Each row has a name. After each piece below comes the name of the row it's from. Each question is about the rows just above it.

[ 47.4   5.2 -55.3  30.3 -45.7  55.6  31.3] = z440
[ 67.7  -5.3 -73.2  15.9 -76.2  -9.0 -30.4] = z410
[-22.7   1.3  22.7  -0.1  22.5 -30.4  -9.0] = z95
[ -8.8 -30.4 -57.7  19.4 -58.7  54.0  23.1] = z211
find: [-30.4  -9.0]	z95
Which row holds [ -9.0 -30.4]?	z410
The row with [-76.2  -9.0] is	z410
Which row holds [ -8.8 -30.4 -57.7  19.4]?	z211
find: [-22.7   1.3  22.7]	z95
find: [-73.2  15.9 -76.2  -9.0]	z410

[ 16.1  23.2 -51.2  18.2 -17.3] = z970
[ 5.1  6.5 40.8 61.5 16.7] = z211
[ 68.6 -42.7  47.8  44.2   8.7] = z51
[30.2 83.0 19.0 15.3 54.3] = z321
[  6.5   5.1 -48.1 -49.3 -74.4] = z541
find: [5.1 6.5]	z211
find: [40.8 61.5 16.7]	z211

[-21.3 -32.4  -0.9  -9.7  39.4 -29.7  16.6  -2.4 -25.9 -23.6 -19.1 -29.1
 -32.3  12.1  -0.4  25.8 -14.5   2.1  26.8 -20.5 -52.9  15.7 -32.0  19.4
 -22.2 -23.4  24.9  11.0 -17.4 -20.9 -27.9  50.9  12.7 -49.1  18.5 -35.8
 -14.6  16.2]  z440
[-28.2  14.4  19.4  63.9 -19.0 -20.1   1.6 -11.7  11.9  -0.7 -14.4 -39.5
 -18.7  13.7 -45.4  -6.7   1.7  18.4 -12.6   1.9 -22.1  39.5 -27.1  28.9
 -53.7   5.8  42.7 -14.1 -10.4 -11.0  -5.9  19.6 -21.5 -49.5  16.9 -67.7
  36.5  18.8]  z51
[ -8.5 -31.9  36.5   1.7  30.8   3.1   1.6  15.8 -26.3   9.2 -18.2 -11.5
 -21.0 -10.0   4.3  22.3   1.7  -2.6   1.3 -29.1 -51.2  15.9 -34.7  19.4
 -22.2 -12.0  34.2  10.0 -25.7 -14.9  -7.2  31.1   3.9 -42.7  -8.2 -22.7
 -13.9  23.4]  z211
[ 10.4 -16.4  44.4  25.1  20.3 -20.1  -3.0 -31.8  12.7  15.7 -19.1  -1.8
  -0.2   6.5  15.2  35.4   1.7 -42.7 -42.0 -28.5 -50.6  19.9 -26.7  41.6
 -20.4  -9.7  19.9  11.0 -10.8  -5.5  -7.2  30.5   5.1 -23.2  13.3 -45.5
  -6.6   8.8]  z541
[ -1.8   6.3  58.6 -16.0 -11.6  -4.9  13.1   9.9 -24.8 -26.1   8.2 -11.5
   7.4 -18.0 -25.0  17.0   2.4 -10.8 -13.9  -1.0 -51.2  40.0 -18.2   2.9
 -36.6 -15.4  32.9  11.0 -29.4 -14.9   5.8  29.1   0.1 -38.0  12.1 -39.2
  19.0   8.5]  z970
[ -9.4  -1.9  46.2  15.9   7.0 -28.7   7.6  -1.8   6.3  58.6 -16.0 -11.5
  -4.9  13.1   9.9 -24.8 -26.1   8.2  33.2  13.2 -29.6  37.4 -26.9  27.7
 -25.0 -48.1  -6.2  11.0 -27.1   7.3  -7.2  38.5   0.1 -26.3  -6.0 -67.6
  10.5 -48.7]  z533
find: [ -1.8   6.3  58.6 -16.0 -11.5  -4.9  13.1   9.9 -24.8 -26.1]	z533
find: [-20.1   1.6 -11.7  11.9  -0.7]	z51
find: [ -1.8   6.3  58.6 -16.0 -11.5  -4.9  13.1   9.9 -24.8 -26.1   8.2]	z533

[ 37.2  60.6   6.7 -23.4  12.4  36.6   3.0   0.8  27.4 -28.8  -6.2 -12.5
  22.5  17.1  -7.5 -22.8   2.8  20.1 -11.2 -11.9  28.7 -20.9   1.7 -21.9
  23.4  -8.2 -13.3  24.6   5.9 -16.6  25.9  -2.1  -8.1 -11.4  13.6 -16.4
 -41.9 -28.0] -> z440
[-17.0  38.4 -28.6   6.0 -14.0  15.0  11.8   6.9   3.4 -21.0  12.5   5.7
  12.0   2.1  -0.5 -19.9  12.9  28.6  15.8   3.8  -4.9   7.4 -15.7  13.7
  -2.7 -17.2 -11.6 -28.6 -14.7 -48.8   6.7  -1.8   0.9  18.0   8.1   3.9
  -9.7  -9.4] -> z583
[ 24.8  76.2   4.0 -26.0  -6.8  34.6  15.3  15.3  27.8 -45.8  -4.4  -4.6
  30.7  19.9  -6.9 -17.4  -4.5  29.0   1.4  -3.9  37.6  -9.4  -3.2 -11.7
  32.5 -28.3 -30.4   1.4 -11.2 -46.8  24.1  -4.4  -9.7   3.3  20.9 -12.3
 -48.2 -31.3] -> z211
[-10.7 -46.6  -7.3  16.1   7.3 -19.2 -12.3 -12.4 -14.8  29.6   1.1  -1.3
 -19.1 -11.2   5.0   5.2   6.9 -17.7  -3.0  -0.1 -25.6   3.7   1.9   5.2
 -22.0  16.8  18.0   2.8  10.0  31.8 -12.2   2.6   4.5  -4.4 -13.9   6.7
  31.0  19.9] -> z95
find: [ 76.2   4.0 -26.0  -6.8  34.6  15.3  15.3  27.8 -45.8  -4.4  -4.6]	z211
Where do [-7.3 16.1] appear?	z95

[-20.2  -9.5 -51.3  -0.5  39.9   4.6 -28.4  58.8 -39.8   3.9 -30.6] -> z533
[ 22.8  53.8  -4.5  27.4 -53.3   9.9 -39.8   3.9 -28.4  58.8  -6.0] -> z541
[ 15.5  -9.7  57.2   5.0  -8.8 -16.4 -46.2 -61.4  30.1   2.5  34.0] -> z440
[-20.2  -9.5 -51.3  -0.5  15.3   4.6  48.6  53.1 -24.2  -8.0 -30.6] -> z410
[ 26.4  41.0 -26.1  36.7  13.7  19.5 -32.3 -14.0  13.9 -18.0   1.5] -> z601
[-26.0 -40.6 -35.5   5.1  26.2 -14.5  48.3  33.4 -10.7 -18.7 -21.3] -> z211
[-34.1 -28.5 -75.4   6.9  25.0  -3.5  74.8  75.8 -35.4 -11.9 -45.6] -> z51
[ 11.7  41.0 -18.0  13.9 -32.3  13.7 -14.0  19.5 -26.1  36.7 -12.7] -> z321
find: [-39.8   3.9 -28.4  58.8]	z541
Where do [ 41.0 -18.0  13.9 -32.3  13.7 -14.0  19.5 -26.1  36.7] appear?	z321

[  0.0  37.0   7.7 -62.5]  z95
[ 23.6 -36.8  25.4  62.7]  z583
[ 25.4 -36.8  23.6  62.7]  z595
[ 65.6  11.4 -29.1 -67.6]  z601
[-16.3  33.9  65.9  11.4]  z970
find: [65.9 11.4]	z970
The row with [ 25.4 -36.8  23.6] is	z595
The row with [ 23.6 -36.8  25.4] is	z583
find: [25.4 62.7]	z583

[-51.5 -62.9 -51.4 -58.4] : z211
[-51.4 -51.5 -62.9  34.1] : z440
[-72.6 -37.8  50.1 -65.2] : z533
[-77.1  78.9  66.2  -3.2] : z51
find: [-51.5 -62.9 -51.4]	z211
find: [-51.4 -51.5 -62.9]	z440
find: [-72.6 -37.8]	z533

[-36.6 -17.5  -8.2  -5.6   9.7  -9.8  27.4 -21.0  35.8  16.5  -1.7   1.4
  46.3  -2.9  21.6  61.5 -34.4   2.9   1.4 -19.5] : z541
[ 17.4  27.0   3.9 -28.2   6.8  14.7  -5.1 -10.6  21.4 -49.6  16.3   8.8
  23.0 -28.9  16.7  69.3  27.8 -26.1   3.3  22.7] : z533
[-10.1  27.4 -21.0  -5.6   9.7  -9.8  27.4 -21.0  35.8  16.5  -1.7   1.4
  46.3  21.3  21.6  61.5 -34.4   2.9   1.4 -19.5] : z970
[-34.8 -23.5   5.2  -0.3   3.2  -4.3  36.5 -23.1  39.5  15.9   4.5  -1.0
  46.5  -6.3  19.4  71.9 -38.8   2.2   8.8 -11.3] : z583
[ 14.2 -14.5 -10.0 -51.3  57.3   5.0  13.3  -7.7  30.1 -34.5   9.9   6.4
  16.7  23.0 -28.9  34.0  22.5 -14.7  22.0  18.6] : z601
[-33.0 -27.8 -17.9   2.3  43.6  52.3   0.1  10.2   2.3   4.2 -15.6  -3.6
 -34.6  19.4  30.3   3.0  31.7  17.3  49.9 -45.7] : z321
[-45.4 -24.5   0.5  -0.1   7.2  -3.6  27.0 -20.9  43.6   2.5   4.7   8.7
  56.6 -10.8  16.6  75.3 -41.1   3.3   4.5 -10.3] : z95
[-36.0 -36.0  -0.9 -10.0  39.8  46.7  -1.1   5.8  10.9  -1.0  -8.4  -4.0
 -34.9  13.0  22.5  -0.7  44.4  11.5  45.1 -31.6] : z595
[ 18.1  26.8   1.3 -24.4   0.5  18.7 -13.6  -9.4  12.3 -50.2  14.5   7.8
  17.0 -23.9  12.8  67.4  27.9 -25.4  -0.8  21.5] : z51
The row with [ -3.6 -34.6  19.4  30.3] is	z321
find: [-36.6 -17.5  -8.2  -5.6   9.7  -9.8  27.4 -21.0  35.8  16.5  -1.7   1.4
  46.3  -2.9  21.6  61.5 -34.4   2.9   1.4 -19.5]	z541
The row with [ 23.0 -28.9  16.7] is	z533
[ 16.7  23.0 -28.9] is in which row?	z601
find: [ 12.8  67.4  27.9 -25.4  -0.8]	z51
Which row holds [ 27.0   3.9 -28.2   6.8  14.7  -5.1]?	z533
find: [  9.9   6.4  16.7  23.0 -28.9  34.0  22.5 -14.7  22.0]	z601

[  6.6  17.1   0.9  18.4  -6.2  16.9 -29.0 -10.8   1.3] = z440
[ -0.5  -5.4  14.7  -0.1  -0.5 -52.4  27.4  31.6  -3.1] = z970
[-11.6 -30.5  19.2 -10.8  18.4 -29.0  -6.2  16.9 -46.3] = z51
[ -0.5  -5.4  14.7  -0.1  -0.5 -19.7 -52.7  31.6  -3.1] = z583
[ -3.6  -5.1  -1.6 -43.7  -0.7 -52.7 -19.7   9.1  -9.1] = z601
find: [-52.7 -19.7]	z601
[ -0.1  -0.5 -19.7] is in which row?	z583
find: [-19.7 -52.7]	z583
Where do [ -0.5  -5.4  14.7  -0.1  -0.5 -52.4  27.4  31.6  -3.1] appear?	z970
[-10.8  18.4 -29.0  -6.2  16.9] is in which row?	z51

[ 73.5  26.5  24.5  14.8 -45.8  -7.5  22.7 -60.5  11.7  -5.5] = z595
[31.0 11.5 66.1 -8.7 22.6 50.0 40.2 -5.4  8.7 59.4] = z321
[-42.4  -5.6  -8.9  36.7  32.0  40.8  40.2  -5.4   0.6 -19.7] = z410
[ 40.8  31.1  48.1  16.6 -17.3  27.3  60.8 -38.2 -10.7  52.5] = z601
[ -5.6  -8.9 -42.4  32.0  36.7 -35.9 -45.0 -44.2 -30.5  67.5] = z95
[ 84.2   7.3  36.8  -7.8 -20.2  15.4   6.1 -35.9  41.0 -14.9] = z541
[ 73.5  26.5  24.5   3.8 -45.8  -7.5  22.7 -60.5  11.7  -5.5] = z533
[-42.9 -17.0 -60.7  18.4  -3.3 -26.2 -22.1  27.2  11.3 -70.2] = z51
[ 44.0   6.4  47.9 -39.4 -20.9  -8.2 -27.8 -40.4  -7.9  66.4] = z583
Where do [-42.4  -5.6  -8.9  36.7  32.0] appear?	z410
Where do [31.0 11.5 66.1 -8.7 22.6 50.0 40.2 -5.4  8.7 59.4] appear?	z321
Where do [ -5.4   0.6 -19.7] appear?	z410

[-31.7  33.9   0.0  34.6] = z95
[-50.4   6.8 -39.1   7.0] = z440
[-66.9  63.9 -25.8  65.6] = z410
[-26.4  12.8  10.1  19.1] = z583
[-12.5  63.9 -25.8  51.5] = z51
[-26.4  12.8 -26.3  13.3] = z970
[18.9  3.2 31.5  3.1] = z321
[ 26.5 -18.1  25.5 -18.7] = z595
[ 17.9 -42.0  -8.5 -43.0] = z533
find: [-66.9  63.9 -25.8  65.6]	z410
Where do [ 25.5 -18.7] appear?	z595
find: [-26.4  12.8 -26.3  13.3]	z970
Which row holds [ 26.5 -18.1  25.5]?	z595
The row with [12.8 10.1 19.1] is	z583
Which row holds [-26.4  12.8 -26.3]?	z970
find: [ 12.8 -26.3]	z970

[-2.2 36.7 15.2 42.4 31.1 31.4 14.5] -> z440
[ 22.3  -7.4  13.5 -10.9 -20.4  15.3  18.5] -> z211
[-16.9   1.9 -20.8   1.1 -41.5 -12.8  53.7] -> z970
[-33.5  10.6  26.3  30.4  36.2  21.5  23.5] -> z595
[ 20.9  32.3 -23.9 -22.6   3.1 -68.7  26.9] -> z541
[  4.8   4.6  34.2  -4.9 -11.7 -45.5 -16.3] -> z601
[ -1.4  29.2   9.4  35.4   8.2 -33.5  10.8] -> z583
[  1.7   9.9   8.3 -35.9   3.8 -26.4   8.1] -> z533
find: [10.6 26.3 30.4]	z595
The row with [-33.5  10.8] is	z583
find: [-16.9   1.9 -20.8   1.1 -41.5 -12.8]	z970

[ 35.1 -53.2 -53.2 -44.3]  z601
[-45.8 -45.8  12.5 -41.4]  z583
[-24.4  -3.7  -3.7  59.3]  z440
[ 10.2  31.8  31.8 -65.8]  z321
[  5.8  -6.1  -6.1 -17.0]  z541
[  5.7 -19.5 -19.5  -2.7]  z95
[ 34.1 -63.3 -63.3 -31.7]  z211
[ 12.5 -45.8 -45.8   5.9]  z595
[  5.5 -20.3 -20.3  -1.6]  z533
[-25.8  67.2  67.2  -9.6]  z51
The row with [-19.5 -19.5] is	z95
The row with [  5.5 -20.3] is	z533
[ 12.5 -45.8 -45.8] is in which row?	z595

[-17.3  26.2  40.6  67.1  14.4]  z533
[-3.6  0.5 16.7 66.5 49.4]  z541
[-17.3  40.6  26.2  18.7  22.3]  z970
The row with [26.2 40.6] is	z533
find: [26.2 40.6 67.1 14.4]	z533
find: [-17.3  40.6  26.2]	z970
find: [ 0.5 16.7 66.5 49.4]	z541
The row with [-17.3  26.2  40.6] is	z533

[-5.6 -0.7 -0.3 -1.1 -1.9  3.4 -1.1 -0.4 -0.3  4.3  4.2  2.0 -3.5  0.2
 -5.1] : z583
[-49.7 -25.0  -6.1  -2.6 -25.6  23.2  -5.1  -5.3 -61.5  27.0  34.8  68.7
 -63.0  13.7   8.8] : z541
[ 5.9  5.8  0.9  0.0  2.1 -1.8  0.7  0.6 11.4 -3.4 -3.3 -9.2  9.6 -2.3
  0.1] : z595
[ 21.5 -12.3  -1.1   8.4   4.3 -18.0   6.6   0.7 -36.3 -21.7 -18.9  19.9
  -6.9   6.9  44.8] : z601
[ 5.9  5.8  0.9  3.4 -1.1 -1.9  0.7  0.6 11.4 -3.4 -3.3 -9.2  9.6 -2.3
  0.1] : z211
[ 5.9  5.8  0.9  0.0  2.1 -1.8  0.7  0.6 11.4 -3.4 -3.3 -9.2  9.6 -2.3
  0.1] is in which row?	z595
Which row holds [-1.1 -1.9  3.4]?	z583
The row with [ 5.9  5.8  0.9  0.0  2.1 -1.8  0.7  0.6 11.4 -3.4 -3.3] is	z595

[34.1 25.2 20.3 34.1 -8.1]  z583
[-70.1 -24.6  77.1 -46.0  75.7]  z541
[ 34.1  25.2  77.1 -46.0  75.7]  z440
find: [-70.1 -24.6  77.1 -46.0]	z541
find: [-70.1 -24.6  77.1 -46.0  75.7]	z541

[-36.8 -28.9 -56.6  -8.8] = z601
[-25.6  14.2 -76.5   6.6] = z440
[ -6.4 -24.8   2.4 -23.9] = z541
[ -3.4   7.6 -18.1  -5.2] = z321
[ 14.2 -76.5   6.8  -7.2] = z533
find: [-76.5   6.6]	z440
find: [-36.8 -28.9]	z601
Where do [-25.6  14.2 -76.5   6.6] appear?	z440
[ 6.8 -7.2] is in which row?	z533
find: [-25.6  14.2 -76.5]	z440
find: [ 14.2 -76.5   6.6]	z440

[ -3.6  13.3  15.4  -9.7 -18.3]  z410
[-48.2 -21.0   9.1 -71.3  20.1]  z51
[-22.6  44.3 -32.8 -38.7  26.6]  z595
[-22.6 -32.8  44.3 -29.3 -44.7]  z601
[ 24.6 -43.6 -22.6  46.5 -25.4]  z533
[-22.6  24.6  46.5 -43.6  16.4]  z211
Where do [-22.6  44.3 -32.8] appear?	z595
Which row holds [ 44.3 -32.8 -38.7]?	z595
find: [-22.6  24.6  46.5 -43.6]	z211
Which row holds [ 46.5 -25.4]?	z533

[-80.8 -10.4  19.5 -15.6 -14.5]  z595
[ 37.9 -24.5  12.8 -33.0  47.1]  z410
[ 29.6 -44.7 -43.6  32.2  25.4]  z541
[ 20.4 -25.7 -30.1   9.1 -24.3]  z601
[ 14.1 -25.9   7.7 -37.9   2.2]  z440
[ -4.0   7.5  21.7 -41.4   8.1]  z533
[ 61.6 -38.2 -23.3  11.7   6.2]  z321
[  2.1 -49.2   6.3  17.8   4.3]  z970
[-12.2   2.0   2.6   3.8  11.9]  z211
find: [ 14.1 -25.9]	z440
find: [ 37.9 -24.5  12.8 -33.0]	z410
Where do [-80.8 -10.4  19.5] appear?	z595
find: [ -4.0   7.5  21.7 -41.4]	z533

[ 12.8  21.3   8.0 -56.1  59.2 -60.1] : z321
[ 7.9 31.4 18.7 21.1  8.0 -1.3] : z583
[ 41.0  18.7  59.6 -46.8  46.9 -49.8] : z440
[ 18.7   7.9  31.4 -25.1  23.7 -24.1] : z95
[  6.5  15.5 -12.8 -10.0  -8.3  -2.7] : z541
find: [18.7 21.1  8.0]	z583
find: [18.7 21.1  8.0 -1.3]	z583
Where do [18.7  7.9 31.4] appear?	z95
Where do [  7.9  31.4 -25.1  23.7] appear?	z95

[ -2.7 -13.9   2.9  -4.5 -10.5  -5.4 -13.8  -5.4   0.9  -6.2  -4.5 -12.1
  -0.7  62.9  -1.9  10.1  -6.2  -3.1  -4.6 -10.0   7.2   9.7   6.7 -16.5
   0.9   2.5   0.1   1.2   3.0  -2.9  -5.6  -3.3   8.0   0.5  -2.3  -9.1]  z601
[ -1.3   3.3 -15.9   0.3   1.1   7.3  -4.8  -1.7  -1.6  -3.4   0.3  -9.3
  -5.2 -10.6   0.9  -3.7  -3.4   4.5  -1.2 -10.0  -5.0  -0.7  -3.2  -1.5
   9.4   0.1  -9.5   1.4  -5.4  -0.9  -4.9   4.5  -0.2  -7.6   3.2  -0.6]  z595
[ -2.7 -13.9   2.9  -4.5 -10.5  -5.4 -13.8  -5.4   0.9  -6.2  -4.5 -12.1
  -0.7  62.9  -1.9  10.1  -6.2  -3.1  -4.6 -10.0   7.2   9.7   6.7 -16.5
   0.9   2.5   0.1   1.2  -3.7   0.6  -3.4  -3.1   5.5   4.3  -4.5  -4.3]  z95
[-16.5   0.9   2.5   0.1   1.2   3.1  -7.7   8.3   6.1   6.1   9.4  10.9
  -3.2 -29.3   4.9   6.4   6.1  -1.4  17.7 -10.0   8.2   2.6   6.7   8.3
  -8.8  -4.5  -8.2   4.1   9.2   2.6  12.1  -1.4   6.2  -3.5   6.1   2.9]  z533
[-15.9   0.6   1.1   2.6 -11.2   2.5  -0.2   1.8  -4.3   0.7  -5.9  -4.4
   8.5  67.2  18.4 -11.7   0.7   2.1  -7.9 -10.0 -20.3 -13.0  -4.1  10.2
   8.0  -1.0  -2.1   9.4   6.1  14.9  -0.5   2.1  -7.6  14.4  -5.0   0.4]  z321
find: [-15.9   0.3   1.1]	z595
find: [-16.5   0.9   2.5   0.1   1.2   3.0]	z601
[-8.2  4.1  9.2  2.6 12.1 -1.4  6.2] is in which row?	z533

